Levels:
[  94   39  -42  -39   57   44  -79  -26   48  -53  141  141   44  -50
  -19   12   -1    1   21 -223  -41  -51   84  -87  -22  103   28 -144
   46   57   11 -105  170   48  174 -143  135    1   26  -16    3]
2
[ 139   -1  -89  -82   91   67  -98  -10   61  -28   -5   92   60  -91
 -100  -65   25   63  -13  -43   -7 -103   96    2 -103  -29   39   58
  -61    9   15  -90   84  136   34  -14 -106   67   47  -70    3]
10
[ -58   49  -22  -43   38  -41  -51   49   -3  -38 -151   31  -49  -90
 -114  -81  -63    2  -15  192   -4  -32  128   59   27  -66 -109   84
 -123  -64   16  155   -7   61  -17  100 -201   44   83    2   40]
18
[  19 -143  -59   55   -9   85   64  -84   39  -81  -11   42 -112   15
   23   28  -26  -61  -61  -59  105 -101   74   52  -55 -116  -28  -38
  -11   33  -44   79   62  -33 -105  -39  137  -78  -84  -53   21]
23
[ 127    2  -66  -45   50   55  -63  -68   56  -34  155  163   24  -81
  -30   -6   22   24   10 -220   -8  -66   79  -92  -71   35   96  -93
   52   64   -4 -141  176   99   96 -123  178   19   39  -60   78]
6
[-47 -21   2  28 -62  34  56  -2  21 -64 -68  43 -63 -39   4 -40 -48 -92
 -43   5  31 -12  61  32  27 -35 -93 -18 -27  -3 -46 129 -14 -64 -72  23
 -40 -64   0 -40 -12]
21
[ 128 -171  -65   18   -8  100   81  -62   69  -45  -61   38  -55  -24
   13   -2  -10  -84 -104 -134  162 -100   51   34  -81 -153   31  -25
   13   39  -44   99   89  -48  -59  -75   15  -43  -87  -74   35]
24
[ -81  105   48   21  -57   37  -28   43  -50  -73  188   77  120   56
  -30   99  -59   33   20 -158 -197   -3  -12    4   40  198  -46 -125
   26   17    5 -141  147  -83  137 -144  105  -37   53  -55  -65]
3
[ -46   54   52    5 -115   -9   39   29   -2  -29  -61  106   21 -171
  -44 -100   -3   -4  -38   23 -107   59    5   -5   62   48  -66   27
  -32  -65  -25   68  -24  -16  -67    1 -141   36  139  -53   12]
15
[  42  213  102 -102 -110 -113  -59  110   16   41  -16  234   52 -278
  -80 -159  -29  -77  -14  -74  -96  184   55 -166  102  100   26  -62
   76  -41  -32   58   27   -3  126   12 -109  121  203   11  120]
11
[  52  -78  -61   18   69  -50   12   -1   -1  -30   92  140  -21 -215
   44   49   25   10  -57  -19  -50  -74   30  -49  -30    1   45 -151
   60    4   30  165   83  -16  105 -186   55   20   19   26   25]
7
[ -63   37   16   33   11  -21  -33   32  -46  -64  213  118   38  -13
   19  130  -44  -18   -8 -124 -146  -17   21  -25    4  122   13 -195
   62   42    9  -24  143  -83  164 -164  219  -34  -23    4  -36]
2
[ -16  -94  -88   22   84   42  -12  -31    5  -66  -58   33  -64  -77
  -38  -27   13   50  -22  158  -40 -104  100   89  -89  -87  -65   85
 -140  -46    0   63  -22   91 -127   69 -110   -7  -16  -56  -33]
16
[ -53  -49  -10   70   23  -32    5   10  -52  -51  156  173  -77 -150
   74   58   17  -27   -7   67 -191   43   53  -32  -82   35    7  -91
   -1  -23  -50   28  -40  -26  -73   40  125  -43  -66  -23  -40]
11
[ 128 -171 -107   27   30  140   33  -94  129 -112   -9   70 -145    8
   97    3   -8 -152  -70 -179  230 -157  113   -9  -66 -110  -36 -145
   70  113  -61  127   33  -74  -29  -97  208 -129 -166    2  -67]
25
[  63 -108  -31   36  -25   47   54 -126   10  -32  -25  105 -135  -42
  -58  -14  -25   45   -7  -56   62   -7  113  -12  -34 -107    0   27
  -37  -56  -37  -24  145   84 -134   18  102   12   37  -82  211]
24
[ 117 -121 -101   14   15  138   27  -77  103  -81  -21   92  -11 -146
   46  -98   91   -3  -45  -78   10 -117   41    1  -93  -12  -29   10
  -35   22  -36    0  -50   58 -118  -50  -70  -45  -10  -83 -119]
14
[-317  167  266  124 -177 -231  105  282 -310   55  303  157  133  -74
   54  244 -139 -120  -33  125 -566  388 -124   -2   10  199   52 -137
   34 -121  -88   12   -5 -337   50  130  -47  -38  -48  -88   -6]
7
[  18 -125  -85   41  -24  238   71   -4   43 -115 -114 -119  155   72
  -32  -31   42   74  -70   16  -75 -198  -52  222 -110    3 -138  181
 -188  -23  -10  -71  -59  -21 -175  -21 -389  -84  -23 -190 -280]
16
[  98 -134  -65   57    7   64   81  -43   32  -53  138  131   31 -173
  109   39   73  -10  -60 -158  -79  -72  -29  -49  -82   50   51 -142
   69   33  -18   40   50  -48   17 -198   42  -55  -27  -65  -70]
7
[  75   25  -63  -79   59   36  -93  -29   97  -59  -89   82 -132    9
  -73  -82  -80 -113   -4  -50  209  -71  209  -30   -5 -114  -47  -31
  -10   61  -30   80   75   59   40   66   95  -15  -25   23   86]
23
[ 207  -12  -90  -93  129   63 -102  -21   91  -17  116  135   77  -55
  -40  -10   21  -41  -22 -275   46  -86  106  -84 -120   -1  139 -106
   40  101    7 -122  201   92  201 -126   84   29  -49  -46   17]
1
[-518    2  103  188  -52 -130   16   67 -278 -105  197  -29 -127  228
  -58  335 -192   26  -30  367 -290    5   10  273    8  -65  -88  -12
 -125  -57   -9   69   53 -180 -153   97  405  -82 -136  -11   20]
19
[  81 -123  -77   17   -7   74   54 -122   89  -57  -53   96 -131  -96
   12  -78   13  -61  -46  -91  149  -79  104  -23  -42 -125    1  -18
   -3   32  -43   83   53   61 -112  -26  101  -39   -8  -55   93]
21
[ 108  -60  -27   11  -27   49   54   -3   33  -22  129  135   88 -151
   59   16   46  -44  -71 -212  -65  -32  -38  -61  -69   47   95 -122
   86   49  -25   -5   84  -59   66 -182   23  -20   -2  -80  -34]
7
[-532   32   79  127   51 -150  -78  134 -312  -86  175 -106  -84  364
 -161  398 -260   34  -38  462 -264  -47   62  366  -64 -162  -46   74
 -202  -42   19   29  113 -152  -90  185  352  -45 -207  -20   32]
20
[ -88  131  136   31 -167  -70   55  154  -53  -16   77  175   70 -208
   72  -30  -26 -131  -40  -29 -248  193  -51  -84   81  185  -56 -135
   79  -42  -73  108  -99 -204   41   -3 -111  -26   64  -15 -104]
11
[-458  130  112   54   13 -171 -162  112 -326  -26  233   -7   30  271
 -306  338 -208  211  -11  385 -369    1   29  310  -64 -106   76  163
 -199  -94   57 -210  236    9  -63  130  370  133  -17  -68  181]
13
[ 158  -24  -93  -69   81   94  -68    1   86  -43  102   96   93  -46
   -6   -3   21  -52  -48 -209   36 -127   53  -31 -122   -5   96  -77
   41  112   -8  -75  108   21  125 -124   39  -14  -57  -66  -69]
7
[-225  -90    2  152   36   30    3   16 -153 -126  320    4   54  183
   38  336  -57   72  -34   -9 -282 -121  -54  175  -79   95   -9 -157
  -28   31   25 -100  155 -159   51 -190  345 -104 -177  -44 -170]
1
[-137  -88  -35  114   24   17   -2  -46  -88 -101  234   96  -50    0
   30  183   -5   91  -14   53 -195  -98    6   79  -72   33   -3  -94
  -12    2    4  -48   73  -33  -63 -114  316  -52  -62  -33  -46]
9
[ 191 -104  -87  -50   24  158   -3  -88  111  -42  -63   40  -27   59
  -66  -57  -20  -67  -53 -206  204 -109  119   19 -120 -156   52   49
  -27   69  -56  -85  136   62  -57   13   21  -26  -72 -119   68]
24
[ -26  -33  -64  -16   10   41  -39  -85   47  -69  -54   57  -85  -33
  -97  -55  -22   25  -33   20   92 -124  109   58   -8 -116  -22   50
  -63   20    7   33   84  107  -77  -24  126   26   55  -33   92]
18
[  78  -58  -77  -29   19   48  -21  -74   97  -50  -32  129  -77 -151
  -15 -110   36  -53  -52  -63   98  -83   99  -33  -52  -95   33   -7
   -2   49  -27   59   17   90  -61  -27   89   11   14  -29   37]
16
[ -84   17   51   13 -108  -32   24   38  -38  -18   13   91   52 -119
  -72   -3  -19    7  -98    6  -95   -1  -44   55   24  -24   40    8
    2  -21   -2   59   55  -55  -27  -97   33   70   85  -50   38]
14
[ 148   -8 -103  -79  161  -33 -101   -7   49   -9   58  156  -20 -176
  -42  -22   10   13    1  -43   23  -77  145  -93  -75  -29   71  -85
   17   25   34   48  134  123  162  -74    9   62   32   19   90]
6
[  90   12  -92 -103  109   81 -107   38   33  -25 -164  -24  104  -26
 -196 -101   -4  121  -19  129  -22 -131  105  126 -105  -83  -44  233
 -208  -62   39  -70   45  172  -30   99 -392   97   79 -106  -31]
14
[-298  -80  -48   90  100  -50  -49   45 -105 -136   49  -65 -162  181
  -18  234 -153  -66  -71  293    5 -189  105  238  -33 -165 -106  -64
  -87   50   21  246   20 -137  -27   11  301 -102 -210   73  -82]
21
[-110 -138  -36  109   -9   48   87  -18   -9 -110   45   26 -127   26
  113   90  -44 -147  -69   40    9  -74   46   85  -58  -78  -72  -97
  -10   50  -65  172  -56 -148 -120    8  156 -163 -183  -27 -114]
21
[   9  -54  -28  -10  -14  -24   28  -46   35  -15  -64   99  -93 -131
  -48  -65  -23  -64  -69    0   93  -26   87   -3  -14 -146   41    6
  -12    5  -22  136   68   46  -59   -5   61   31   32  -30  148]
19
[  77 -120  -68   -9   39   85   18   -1   37  -59 -121  -39  -19   57
  -65   35  -63  -23  -95  -13  147 -155   73  117  -52 -148  -43   24
  -54    8    2  127  105  -52    5  -61 -100  -16  -69  -41   -5]
25
[ 138   46  -88 -144  139  -10 -185   22   79   -1   11  147   -6  -99
 -119  -78  -12  -57  -38  -37   93  -81  170  -40 -126 -132  133   19
  -13   82   -3  -33   91  144  100   45   73   96  -30   -5   72]
12
[ 223  -33 -116 -121  145   67  -98   33   86    2   38   73  128  -69
  -69  -23   17  -39  -72 -160   75 -139   76  -11 -173  -89  154   -3
   -2   96   12  -56  141   74  159  -83 -103   48  -58  -78  -18]
7
[-412   61    3   72   32   -3 -145    3 -145 -164  150  -74 -118  386
 -157  261 -208   40    8  235  -70 -180  119  289   -7 -102 -110   26
 -138   63   22  -76  129  -49  -70   64  530  -77 -137    7  -13]
20
[-131   16    6   80  -10   73  -27   -9  -71 -122  237   41   74  128
   -4  181  -45   88   25 -109 -217  -89   -9   74   -2  178  -73 -132
  -11   23   20 -162  155  -73   79 -175  226  -77  -20  -51 -122]
2
[  41  -40  -13   42  -39   34   49  -50  -10  -39  152  139   51 -128
   18   39   33   65  -16 -157 -129  -22  -21  -50  -21   93   41 -101
   49   -9   -2  -62  132   -2   33 -182   82    0   79  -77   39]
6
[-414  -70   55  211   97 -120   18  167 -320  -99  381  -33   26  209
   70  496 -144   31  -29  296 -473  -20  -54  249 -117   73  -36 -160
  -90  -40   18   42   73 -282   49  -18  244 -144 -283  -18 -192]
3
[ -29   55   81   27 -169   47   73    1   20  -49   10  120  -52  -15
   25  -55  -68 -158  -13 -160   -3  123   52  -63   55   48  -65  -74
   48   12 -108   -4   11 -114  -72   61   71  -88   10  -73   35]
23

Levels:
[ 232 -253  -82 -178   34  -19   42   42 -339 -149 -200 -209   28   63
   83 -249  151  -94  356  104  262  134 -208 -483 -119 -385 -179  -79
 -166  104 -211 -145  -60 -161  -17  -88  -51  -46  -62 -122 -146]
20
[  -1  275   69 -141 -169   51  -90  191  -79  -53 -147    4  -21   90
 -116   -7 -139  158 -248  -86   54  214  122 -352 -100  -19  109 -111
  -70   -6  -62   94  -44 -112  173  -50 -146   -5  267   60 -176]
23
[ -13   24  -12 -337   61   98 -187 -202   20   52 -183   65  -31 -205
  -15  -10  112 -159 -105  -55  259   -3  -11   40    8   18 -126  107
  -28  118 -102   -5  -79   14   59   61  213  -73 -185 -169   37]
12
[-188  154 -278  -47   72  143 -237   37  120   39   16  -56  -55  -68
 -297   50 -154   96 -133  101  150  -20  233  350  167   93   35   39
   97  -38  -65  -90   27   46   67 -123  132  182  146  -23  198]
7
[ -11  235  167 -353   47   83 -318 -150   51   31 -182   53 -115 -292
   26  -20   37  -37 -375 -267   55   12   10  -93   -2   85  103    4
   95  171    9   18  -94  140   62   86  260 -187  -17  -88 -138]
30
[ -38   29  121 -497   92   33 -254 -392  118  -10 -238   41  -45 -310
   -6  -94  153 -238 -306 -147  158  -21  -81   28    6  112 -145  182
   -9  132  -99 -131 -103   88    6    1  372 -142 -350 -155   47]
11
[ 237 -177  -89 -277  -23   69   -4  -28  -32  274 -174  -22 -135   64
  373  -41  188 -224  210  -30  203  116 -139 -357  -55 -278 -157   69
  -42  155   34   18 -127  -76  -57   58  222  -83    1 -170 -174]
28
[ 272 -200   43 -182  109   90   52   35  -50  167 -200  -15   60  247
  189   -2  448 -233  386  176  281  157 -101 -159   38 -168 -504  239
 -238   82  -58 -230  141 -229 -128    4  123 -254 -154 -266  147]
9
[-187  200 -219  122  -74   56 -285  272   74 -222   63 -140  -98  -85
 -254 -264 -297  320 -211  101   58   -6  167  146   73 -121  278  -42
   -8  -98  -30 -102  -73  199   64 -195 -134  439  418  128   25]
23
[ -48 -436 -545   32   45  161 -164 -183 -127   37  301 -180 -289  -98
 -163  242  199  -53  465  306  518 -214  -37  360  339 -228   97  155
  215   64  101  134   50   66 -155  210  236  423  -73 -175  234]
8
[ 149  -29  -65  171   -9   -1  -36  351 -297 -294   49 -242  -32  219
 -186  -67   85  253  229  196  154  101   17 -293  107 -309   46 -119
 -141  -33  -22 -147  150  -88  -33  -60 -284  112  275    9  -35]
24
[  43  -59  -12  116   -3   83  -90  227 -318 -341   56 -172   83  190
 -362  -26  245  203  315  291  351  117    5  -72  107 -149  -80   67
 -168  -34 -127 -116  272 -174  -28  -19 -265   52   98  -55  186]
14
[   9  193  104 -257   44  -30 -160 -170 -213 -254  -91   16 -122 -239
 -317  267    2   65 -391 -175  135  -88  101 -183  124   65  149 -206
   26   85  -38  108  -27   22  176  206   -5  -82 -156  -67 -127]
16
[ 244   33  155   77  -28  165   -4  576 -138   28 -254 -116  283  475
  189 -475  286   89  522  258  200  457  -96 -370 -219 -296 -408  196
 -385    9 -198 -342  218 -297  -91 -298 -254 -247  384  -81   63]
28
[  39  172  -24   74  -68   56  -81  349 -198 -174   -1 -178   12  239
 -244  -18  -48  272   30   90   83  213  121 -284   42 -128  107 -118
  -48  -46  -43  -71  149 -140   57 -133 -217   23  365   79  -55]
27
[ -16 -144 -279  122  133  141 -349   46 -266 -233  202 -199 -224 -315
 -162  -47  102  180  254  111  375 -235  -60  215  233 -301  299  -65
  166  143   57   52   12  261  -85  200   29  281  136 -120   22]
28
[ -19  247   24 -379  -61  108 -212  -55   19  133 -289  117  -72 -273
  140 -135 -183  -59 -330 -263  104   85   25 -234 -197  -27   96 -107
   22  157 -107  165 -288   65  202   30  124  -65   92  -57 -273]
24
[ -38 -143 -450   79  120   87 -223   60 -266 -147  192 -300 -188 -142
 -263   36  -87  160  245  136  272 -127   39  103  243 -273  297 -176
  253   76  -10   -1   17  117  -33    1   81  285  194  -28  -10]
30
[  42  -15  -36 -261   67   43 -106 -188  189  171 -123    5 -151   10
   14  165  143 -158 -161   -1   60    8   68   49  121  113 -204  160
    2   30   37 -147   12  -18  -51   19  334  -58 -146 -140  112]
4
[ 218 -180  -97  141   68  120   82  274 -220   10    6 -163   39  451
 -127  159  373   48  542  356  278  186   31 -114  140 -149 -353  112
 -168  -26  -53 -209  340 -329 -122  -15 -100 -113   98 -156  232]
4
[-150   48 -415  173  -28   30 -142  272   96 -152   92 -147  -74   50
 -278 -164 -278  234  -32  264  128  -44  222  248  162 -181  107  -13
  -77 -164  -56 -170  -52  113   53 -238 -131  540  338   77  145]
17
[ 217 -149  -63   74  -30  -26   98  308 -375 -270  -63 -248   63  326
 -139 -116  147  134  380  245  221  199  -57 -461   -5 -353 -139  -98
 -235  -32 -149 -178  140 -253  -14 -119 -301   26  153  -28  -42]
20
[ -95  138   82 -343  111  188 -360 -296   71   84 -215  123  -97 -394
  -53   36  112 -118 -261 -161  200  -67   13  214  -44  251  -73  112
   95  182 -125   30  -71  105   66  172  352 -178 -200 -200   70]
2
[ -19  280   62 -310   41  107 -233 -152 -138  -24 -192  209 -122 -413
 -105  212  -61   -8 -387 -264  232 -121  112  -57   -2   64  136 -200
   34  180  -64  295 -188   95  263  320   42 -104  -98 -156 -194]
17
[ 108 -165 -157 -136   87  138 -130 -173  154  300  -49  116 -276  -97
  184  273  275 -201   79   58  237 -157   29  229  163    6 -212  195
   11  105  119   24  -38   75  -85  293  358   45 -146 -280  131]
2
[-200  241  -82 -290 -133   85 -315 -120  -24  -87  -99   21 -146 -359
 -163  -82 -293  101 -431 -212  133    4   68  -83  -96   43  351 -119
  150   89  -91  238 -248  142  210   33   80  179  125   55 -205]
22
[ -96  125 -254  -91   -5   37 -123   28 -167 -146  -17  -67  -83 -124
 -340  120 -230  136 -159   10  194  -39  179  -28   92  -56  185 -223
   69    2 -116  104  -81   -7  198   -2  -69  196  104    9  -66]
16
[ -87   88   59 -360   79  244 -338 -176  216  244 -392  160   57 -296
  170 -322  107 -213  -84  -62  212   90  -54  241 -267  209 -320  280
  -66  162 -287 -135 -134   48   42  -45  381 -187 -113 -222  131]
0
[-175 -104 -510  126   86  108 -224    7  -10 -103  255 -173 -189 -104
 -385  144  -86  144  110  264  311 -203  181  471  361 -111  177   26
  163  -51   41  -23   54  139  -25    1   85  470  115  -40  252]
10
[  54  116  101 -254  117  -48  -81  -82   72  -84 -172  -52   11   49
 -169   54  108  -63 -259   -9   12   56   97  -76  141   68 -209   58
 -120  -19  -55 -296   84  -57   10 -122  134 -144 -151  -77   96]
11
[ -87  176 -171 -339   56  177 -200 -197  246  380 -168  189 -156 -215
   56  217  -87 -178 -290 -136  148  -48  184  232   62  166  -67   66
  125  103    8  126 -164   58  124  109  377  -24  -51 -162   24]
6
[ -16   30  -35 -440    5   15 -145 -345  107  103 -156   92 -160 -225
  -10  162   34 -210 -329 -147  157  -58   34  -31   77   76  -36   63
   43   95    0   74 -158   44   82  113  318   -7 -253 -131  -44]
13
[  -4  105    5 -353  -30   53 -217 -222 -289 -103  -71  -68 -181 -283
 -160  186  -46   18 -239 -263  179    7  -25 -344    4  -16  312 -233
  240  198  -30  273 -105    5  143  191  142 -109  -51  -33 -290]
27
[  -1  330  221 -231    5   68 -192  172   14 -109 -383   78  169 -108
    2 -396  -76   50 -271  -99   63  188   37 -193 -238   -9 -154   -9
 -265   46 -257 -179 -110   -9  169 -181 -110 -155  117  -44  -83]
19
[  95 -140 -139 -301   70  102  -80 -192  106  256 -143   84 -113  -79
  188   77  204 -274   82   32  290  -35  -32   67   82  -91 -245  187
  -50  114   10  -13  -96   -3  -31  109  304   -9 -194 -241   71]
11
[  88   93  106 -284  -46  -71  -85  -16   19  -94 -233  -63  -59  -30
   55 -181  -33  -31 -272 -116  -19  114  -33 -378  -81 -104  -37  -37
 -130   32  -69 -150 -135    7   52 -113   53  -22   10   -4 -175]
22
[ -17  193 -146 -255   20   33  -63  -37   -9   75 -180   77  -63 -104
 -117  146 -195  -35 -285 -100  117    2  192  -90   31    3    8 -167
   -7   35  -96   75 -157  -31  222    8   60   31   11  -63 -112]
15
[ 166  -72  -57  143    5   -1   95  399 -162 -198  -66 -192  152  458
 -179 -146  179  135  352  362  186  231   52 -210   66 -248 -314   76
 -343 -132 -141 -355  240 -262  -51 -250 -288   46  188  -34  176]
15
[ 103  -39  -54 -306  -86 -159   59 -256 -230 -178   -7 -114 -264    5
 -261  451  -22  -20 -319 -133   55  -26   64 -488  181  -38  179 -248
   90   20   67  156  -55 -109  116  162   69   49 -181    6 -235]
18
[ 182 -212 -122   -4   -8  -37   18  161 -143 -153  -74 -182  -48  153
   49 -204  138    9  266  202  189   70 -100 -274   22 -362 -148   27
 -222  -10  -65 -215   -7  -58  -77  -98  -99  163   69  -75  -19]
20
[   5  -16   45 -430  113   76 -254 -423  197  195 -264  131 -193 -339
  111   97  166 -275 -295 -167  102 -108  -19  134  -16  224 -196  160
   55  163  -69  -66 -142  118    8  169  521 -146 -331 -232   37]
0
[ 136  -79  -62 -264  194  122 -122 -108    1  157 -230   77   -4 -167
  172  -61  232 -244  136   19  308  -51  -53   78   35 -136 -314  111
 -119  159 -100 -115  -80   21   -8   86  218 -140 -207 -290   67]
11
[  26   88   34 -434   -8   84 -226 -184  -99   46 -273   20  -83 -337
  146 -179  -54 -128 -192 -257  172   55 -114 -296 -185  -94   85  -89
   66  219 -134  124 -262   65  122   59  202 -119  -60 -100 -281]
25
[ -10   37  -80   98  -77   37 -169  194 -251 -308  151 -227 -123   77
 -322   46   13  297   36  103  170   52   50 -174  148 -159  267  -96
   48  -18   36   18  137  -12   -7   10 -171  181  268   67  -32]
26
[ 148  -20  146 -510  -77  -21  -62 -335   65  144 -268  169 -199 -194
  265  114  164 -283 -305 -238  141   -5 -101 -342  -65  -28 -111   69
  -85  157   42  141 -246   23   68  237  272 -109 -286 -183 -215]
18
[  31 -181 -142 -207  108  126 -204 -245  126  170  -66   10 -201 -175
  100   68  237 -196   68   57  244 -117  -50  230  114    5 -181  221
   43  111   20  -74  -39   94 -114  145  386   42 -193 -231  157]
3
[ 123  126   37  178   23  158  -64  597 -206  -86 -123 -199  258  435
 -117 -314  128  240  429  270  164  392   51 -222  -77 -198 -222   51
 -222  -32 -198 -330  296 -271  -39 -327 -281 -179  473   -7  105]
31
